Below is a small trained network, with its code and all its weights. Each question gives an input and a target symbol and asks what happens when units are switched off, that is, made to give their printed mean instead of their output.

import numpy as np


def w(rows, s, z=0):
    codes = np.array(rows[::2]) - 128.0
    scale = np.full(codes.shape[1], s)
    scale[-1] = z or s
    return codes * scale


def f(y):
    return y / 2 * (1 + np.tanh(0.7978845608 * (y + 0.044715 * y**3)))


def softmax(a):
    e = np.exp(a - a.max(-1, keepdims=True))
    return e / e.sum(-1, keepdims=True)


def log_softmax(a):
    a = a - a.max(-1, keepdims=True)
    return a - np.log(np.exp(a).sum(-1, keepdims=True))


def net(x, mask):
    ids = ['ΘΞΠΨαβδελτφ'.index(c) for c in x.split()]
    T = len(ids)
    res = E[ids] + P[:T]
    r = res
    for j in range(2):
        rows = slice(2 * j, 2 * j + 2)
        q, k, v = (r @ M[0][rows].T for M in (Q, K, V))
        z = softmax(np.where(np.tri(T) > 0, q @ k.T / 2**0.5, -1e9)) @ v
        o = O[0][rows]
        res = res + np.where(mask[j], z, o[:, -1]) @ o[:, :-1]
    y = f(res @ A[0][:, :-1].T + A[0][:, -1])
    res = res + np.where(mask[2:10], y, B[0][:, -1]) @ B[0][:, :-1]
    return log_softmax(res[-1] @ U[:, :-1].T + U[:, -1])


Q, K, V, O, A, B = {}, {}, {}, {}, {}, {}
E = w([
[64,65,72,165],'Θ',
[170,158,188,182],'Ξ',
[62,79,206,147],'Π',
[48,139,73,215],'Ψ',
[131,41,111,116],'α',
[156,145,163,207],'β',
[245,137,51,87],'δ',
[103,6,161,195],'ε',
[172,85,99,181],'λ',
[222,163,214,97],'τ',
[193,98,111,143],'φ',
],0.016)
P = w([
[108,2,111,230],'0',
[125,150,154,84],'1',
[132,130,153,98],'2',
[138,122,167,102],'3',
[143,112,167,110],'4',
[153,107,164,122],'5',
[155,95,171,129],'6',
],0.0092)
Q[0] = w([
[102,67,247,211],'h0',
[177,130,122,145],'h0',
[160,68,134,115],'h1',
[101,191,87,77],'h1',
],0.012)
K[0] = w([
[100,95,139,168],'h0',
[126,114,95,126],'h0',
[180,59,103,135],'h1',
[47,163,147,2],'h1',
],0.015)
V[0] = w([
[131,201,151,254],'h0',
[248,209,64,66],'h0',
[184,41,23,216],'h1',
[41,123,13,14],'h1',
],0.0079)
O[0] = w([
[61,147,86,176,148],'h0',
[138,108,156,249,11],'h0',
[62,114,232,175,247],'h1',
[111,24,178,188,22],'h1',
],0.012,0.011)
A[0] = w([
[43,149,121,101,134],'n0',
[222,192,125,58,254],'n1',
[2,242,190,80,118],'n2',
[184,78,173,73,183],'n3',
[143,33,171,89,120],'n4',
[106,194,84,116,70],'n5',
[161,109,104,192,93],'n6',
[214,192,180,132,94],'n7',
],0.0077,0.0068)
B[0] = w([
[184,50,45,120,177],'n0',
[64,77,127,203,201],'n1',
[226,128,129,162,254],'n2',
[2,247,93,95,155],'n3',
[78,128,145,79,143],'n4',
[117,204,80,73,148],'n5',
[207,124,174,15,132],'n6',
[67,105,108,27,149],'n7',
],0.0085,0.023)
U = w([
[134,33,72,176,149],'Θ',
[170,255,133,161,112],'Ξ',
[231,122,134,27,3],'Π',
[65,124,36,224,168],'Ψ',
[56,99,120,144,164],'α',
[167,196,83,192,193],'β',
[185,93,168,196,109],'δ',
[107,102,79,49,82],'ε',
[113,144,134,223,136],'λ',
[53,209,167,138,87],'τ',
[65,146,170,231,195],'φ',
],0.0073,0.0049)

Each question gives the input, a string of symbols that net reads in full, and the target symbol t.
The units are the heads (2 rows each of Q, K, V and O) and the neurons (one row each of A and B). Each row of codes is followed by its name. A weight is (code - 128) times the scale printed after its matrix; where a second scale follows, it is the last column's (O, A, B and U).
mask holds one flag per unit, heads first, then neurons. A switched-off unit (its flag False) gives its mean, the last column of its rows in O or B, instead of its output. The means were averaged over made-up inputs and are rounded, as every weight is.
A unit's drop is (log p(t) with every unit on - log p(t) with that unit switched off) / (log p(t) with every unit on - log p(t) with every unit switched off).
The circuit of an input: a set's keep is (log p(t) with only the set's units on - log p(t) with every unit switched off) / (log p(t) with every unit on - log p(t) with every unit switched off). Starting from all 10 units, units are removed one at a time, each time the one whose removal leaves the highest keep (on an exact tie, the one counted first), for as long as the keep stays at least 0.8.
circuit, biggest first: the units of the circuit, biggest drop first
most important unit: the unit with the biggest drop
k most important neurons: the k neurons with the biggest drops, biggest first
heads that matter: for each layer, one digit per head in row order, 1 if its drop is at least 0.15 and else 0, layers parted by /
drop of u: that unit's drop, to one decimal
input ε Ψ Ξ δ Ξ, target Π: most important unit	h0
input δ Π λ Ξ φ, target φ: heads that matter	11
input δ Π ε φ, target φ: circuit, biggest first	(h1, n0)
input α λ Π δ φ, target τ: 2 most important neurons	(n2, n0)
input Π Ψ β Ξ φ δ τ, target τ: circuit, biggest first	(n3, n0)
input φ ε Θ β Ξ τ, target τ: circuit, biggest first	(n3, n0, n1)
input Θ Ξ δ Π ε Π ε, target ε: 2 most important neurons	(n1, n4)
input Ψ α δ Ξ Θ, target Θ: circuit, biggest first	(n3, h1)
input α δ Ξ α, target τ: 2 most important neurons	(n3, n1)
input Ψ Ξ Ξ Θ, target Θ: circuit, biggest first	(n3, n0)
input Π δ α α Θ, target ε: 3 most important neurons	(n1, n2, n4)
input Ξ Ξ Π, target β: circuit, biggest first	(h1, n2, n7, h0)
input Π Π Π α Ξ, target ε: 3 most important neurons	(n1, n7, n5)
input δ Ξ Ξ δ α Ξ, target φ: 3 most important neurons	(n0, n2, n5)
input δ Ψ Θ α, target φ: most important neuron	(n7)
input Ξ α φ Ξ φ δ Ψ, target β: 2 most important neurons	(n1, n7)
input β τ Ξ δ Ξ Ψ, target β: drop of n5	0.1
input τ Ξ τ Ξ ε, target ε: drop of h0	0.8
input Π β Π, target ε: drop of n1	0.4
